Below are the code and all the weights of a small trained network. Each question names an input and a class and asks about switching units off, where a switched-off unit gives its printed mean instead of its output.

import numpy as np


def w(rows, s, z=0):
    codes = np.array(rows[::2]) - 128.0
    scale = np.full(codes.shape[1], s)
    scale[-1] = z or s
    return codes * scale


def norm(h):
    return h / np.sqrt((h * h).mean(-1, keepdims=True) + 1e-5)


def f(y):
    return y / 2 * (1 + np.tanh(0.7978845608 * (y + 0.044715 * y**3)))


def log_softmax(a):
    a = a - a.max(-1, keepdims=True)
    return a - np.log(np.exp(a).sum(-1, keepdims=True))


def net(x, mask):
    res = np.array(x, float).reshape(1, 7) / 4 @ E
    u = 0
    for l in range(3):
        y = f(norm(res) @ A[l][:, :-1].T + A[l][:, -1])
        res = res + np.where(mask[u : u + 9], y, B[l][:, -1]) @ B[l][:, :-1]
        u += 9
    return log_softmax(norm(res)[-1] @ U[:, :-1].T + U[:, -1])


A, B = {}, {}
E = w([
[126,130,127,131,131,125,132,129,129,126,126,124],'x0',
[174,144,143,91,87,26,157,215,157,94,212,138],'x1',
[197,87,52,113,80,50,142,103,54,84,4,144],'x2',
[86,43,188,110,82,131,90,134,78,97,141,124],'x3',
[204,47,77,112,167,143,80,151,119,173,170,11],'x4',
[98,211,81,60,45,135,93,67,109,117,155,49],'x5',
[156,156,146,150,85,186,43,214,208,75,41,94],'x6',
],0.0023)
A[0] = w([
[82,123,150,101,165,191,110,111,183,115,205,151,2],'0.n1',
[95,123,218,96,142,187,121,153,152,190,186,104,51],'0.n2',
[190,63,99,98,168,103,94,125,164,195,133,31,71],'0.n3',
[116,103,118,97,167,116,185,53,59,165,218,160,15],'0.n4',
[61,44,203,98,84,136,93,141,35,78,141,117,47],'0.n5',
[69,58,203,114,116,138,59,142,53,70,155,119,80],'0.n6',
[103,217,103,81,70,124,79,98,91,127,133,53,49],'0.n7',
[67,155,105,216,193,194,55,82,18,192,61,133,57],'0.n8',
[189,253,27,179,203,129,194,113,175,165,122,127,92],'0.n9',
],0.0032,0.0017)
B[0] = w([
[106,149,23,225,127,153,132,92,104,112,107,134,144],'0.n1',
[155,184,38,216,157,149,110,132,162,108,155,164,202],'0.n2',
[100,167,178,89,130,186,172,153,53,42,132,169,252],'0.n3',
[153,26,136,77,168,131,173,38,255,48,149,146,228],'0.n4',
[133,149,52,93,110,130,230,224,182,245,76,114,243],'0.n5',
[97,184,3,101,121,158,162,161,237,231,106,176,240],'0.n6',
[87,109,174,96,238,58,2,105,123,168,111,213,232],'0.n7',
[212,160,190,174,59,68,184,116,127,160,144,46,240],'0.n8',
[17,26,103,50,39,154,161,230,160,224,105,138,236],'0.n9',
],0.0033,0.0011)
A[1] = w([
[151,68,146,200,181,130,148,185,132,129,99,161,31],'1.n1',
[244,95,74,112,215,157,70,139,85,163,176,93,34],'1.n2',
[169,151,128,158,105,176,60,153,160,76,86,126,42],'1.n3',
[181,123,97,89,75,105,140,119,44,88,72,155,57],'1.n4',
[165,53,62,74,127,191,120,168,134,175,142,83,134],'1.n5',
[172,89,160,197,202,78,162,173,148,164,105,149,51],'1.n6',
[91,203,163,146,90,115,167,85,146,109,86,255,144],'1.n7',
[82,110,122,156,120,85,161,77,94,169,166,126,1],'1.n8',
[88,154,210,149,108,158,152,139,168,132,201,83,208],'1.n9',
],0.0039,0.00084)
B[1] = w([
[51,175,158,80,159,41,40,39,125,170,126,170,174],'1.n1',
[29,175,200,161,137,124,193,169,47,57,90,99,195],'1.n2',
[142,66,138,52,207,108,212,31,160,78,152,108,179],'1.n3',
[134,138,47,201,184,191,94,143,152,150,189,168,219],'1.n4',
[55,139,169,146,97,111,188,183,117,99,102,159,234],'1.n5',
[108,215,159,80,116,116,26,103,105,144,97,174,174],'1.n6',
[91,68,158,125,179,158,160,224,23,74,156,3,252],'1.n7',
[191,66,116,90,177,135,93,174,174,121,111,79,147],'1.n8',
[218,138,37,155,137,154,108,135,109,88,126,193,205],'1.n9',
],0.0036,0.0022)
A[2] = w([
[140,139,180,119,93,171,70,170,254,40,36,104,119],'2.n1',
[121,128,125,60,105,136,158,210,177,173,131,138,81],'2.n2',
[166,130,167,133,114,50,139,184,148,80,195,163,140],'2.n3',
[92,120,142,165,149,217,151,51,140,194,38,68,116],'2.n4',
[70,144,200,203,185,169,140,152,157,149,179,143,253],'2.n5',
[76,178,40,19,80,128,60,77,99,131,194,33,117],'2.n6',
[197,86,46,123,91,52,128,121,38,91,12,170,122],'2.n7',
[127,96,150,132,185,82,188,66,97,189,163,196,185],'2.n8',
[243,193,129,65,59,79,142,195,139,103,192,178,51],'2.n9',
],0.0032,0.0012)
B[2] = w([
[108,41,99,53,201,86,238,43,161,167,209,105,218],'2.n1',
[127,111,92,135,78,149,162,109,76,197,63,159,188],'2.n2',
[152,182,152,158,73,211,115,22,106,150,51,47,201],'2.n3',
[214,135,168,144,16,46,134,141,100,143,178,157,208],'2.n4',
[153,116,51,101,90,99,81,127,84,100,95,121,249],'2.n5',
[111,124,207,155,190,104,92,161,153,124,22,214,220],'2.n6',
[111,209,75,169,150,223,89,137,202,126,255,142,239],'2.n7',
[129,143,139,90,116,152,98,133,224,103,80,63,195],'2.n8',
[181,77,171,210,91,104,113,72,91,188,115,114,192],'2.n9',
],0.004,0.0021)
U = w([
[148,194,19,210,172,210,64,126,160,93,226,160,194],'0',
[144,51,142,35,190,111,202,28,208,94,154,77,179],'1',
[72,143,182,134,139,152,171,202,2,27,104,66,150],'2',
[88,178,215,97,180,62,4,101,146,156,45,195,101],'3',
[238,148,186,204,16,106,125,67,90,186,124,86,128],'4',
[74,112,71,92,57,141,179,199,164,228,92,170,10],'5',
],0.0085,0.0013)

Each question gives the input, the list of numbers given to net, and the class t.
The units are the neurons (one row each of A and B). Each row of codes is followed by its name. A weight is (code - 128) times the scale printed after its matrix; where a second scale follows, it is the last column's (A, B and U).
mask holds one flag per neuron, layer by layer. A switched-off neuron (its flag False) gives its mean, the last column of its row in B, instead of its output. The means were averaged over made-up inputs and are rounded, as every weight is.
A unit's drop is (log p(t) with every unit on - log p(t) with that unit switched off) / (log p(t) with every unit on - log p(t) with every unit switched off).
The circuit of an input: a set's keep is (log p(t) with only the set's units on - log p(t) with every unit switched off) / (log p(t) with every unit on - log p(t) with every unit switched off). Starting from the 12 units with the biggest drops (on a tie, the unit counted first), units are removed one at a time, each time the one whose removal leaves the highest keep (on an exact tie, the one counted first), for as long as the keep stays at least 0.8.
circuit, biggest first: the units of the circuit, biggest drop first
most important unit: the unit with the biggest drop
top k neurons: the k neurons with the biggest drops, biggest first
drop of u: that unit's drop, to one decimal
input [5,-8,6,4,0,-7,2], class 4: top 2 neurons -> (0.n8 2.n4)
input [7,0,-1,-4,-3,3,2], class 5: most important unit -> 0.n9
input [1,4,6,-6,5,7,0], class 3: top 2 neurons -> (2.n6 0.n7)
input [0,-1,3,0,1,-5,5], class 1: top 3 neurons -> (1.n3 2.n1 0.n7)
input [-7,4,6,-2,-7,-2,-4], class 2: top 2 neurons -> (1.n7 1.n9)
input [2,6,-6,-8,6,7,4], class 5: top 2 neurons -> (0.n9 1.n1)
input [4,6,-3,5,1,8,7], class 3: top 3 neurons -> (2.n6 0.n7 0.n4)
input [-5,0,2,6,-5,7,5], class 3: top 2 neurons -> (2.n6 0.n7)
input [-8,-3,-2,8,6,-3,-6], class 5: circuit, biggest first -> (0.n6 0.n5)
input [7,-3,2,8,5,5,1], class 5: circuit, biggest first -> (0.n5 0.n6)
input [-3,8,-3,8,-2,5,-5], class 4: top 2 neurons -> (2.n9 0.n9)
input [-1,-7,-6,-6,0,5,-4], class 4: circuit, biggest first -> (2.n4 0.n8)
input [-6,1,7,-3,-6,0,-7], class 0: top 4 neurons -> (2.n7 1.n4 1.n3 2.n1)
input [5,8,5,-1,-2,-3,4], class 4: most important unit -> 2.n9
input [1,-8,0,1,8,0,-4], class 2: top 2 neurons -> (1.n2 0.n3)
input [-8,-6,6,-6,-6,-2,-5], class 0: top 3 neurons -> (2.n7 1.n2 1.n4)
input [-2,-7,5,0,0,0,3], class 4: top 2 neurons -> (2.n4 0.n8)
input [6,-3,7,-4,-6,5,-7], class 0: top 4 neurons -> (2.n7 1.n4 1.n3 2.n1)
input [7,-8,-3,5,7,-5,3], class 4: top 2 neurons -> (2.n4 0.n8)
input [2,-5,1,-8,-2,-3,2], class 5: circuit, biggest first -> (0.n9)
input [3,-3,-6,-3,8,-6,5], class 2: circuit, biggest first -> (1.n2 1.n5)
input [-7,-1,2,8,5,7,-5], class 5: circuit, biggest first -> (0.n5 0.n6)
input [-5,-3,-1,4,6,-2,3], class 2: drop of 2.n5 -> 0.0
input [-6,-3,-5,3,-5,-4,-8], class 1: drop of 1.n4 -> 0.1
input [4,-3,-4,2,-4,5,4], class 3: drop of 0.n3 -> 1.5
input [-7,-5,-3,-4,-3,8,-4], class 3: drop of 2.n6 -> 0.4
input [-4,-1,8,5,2,-7,-2], class 0: circuit, biggest first -> (2.n7)
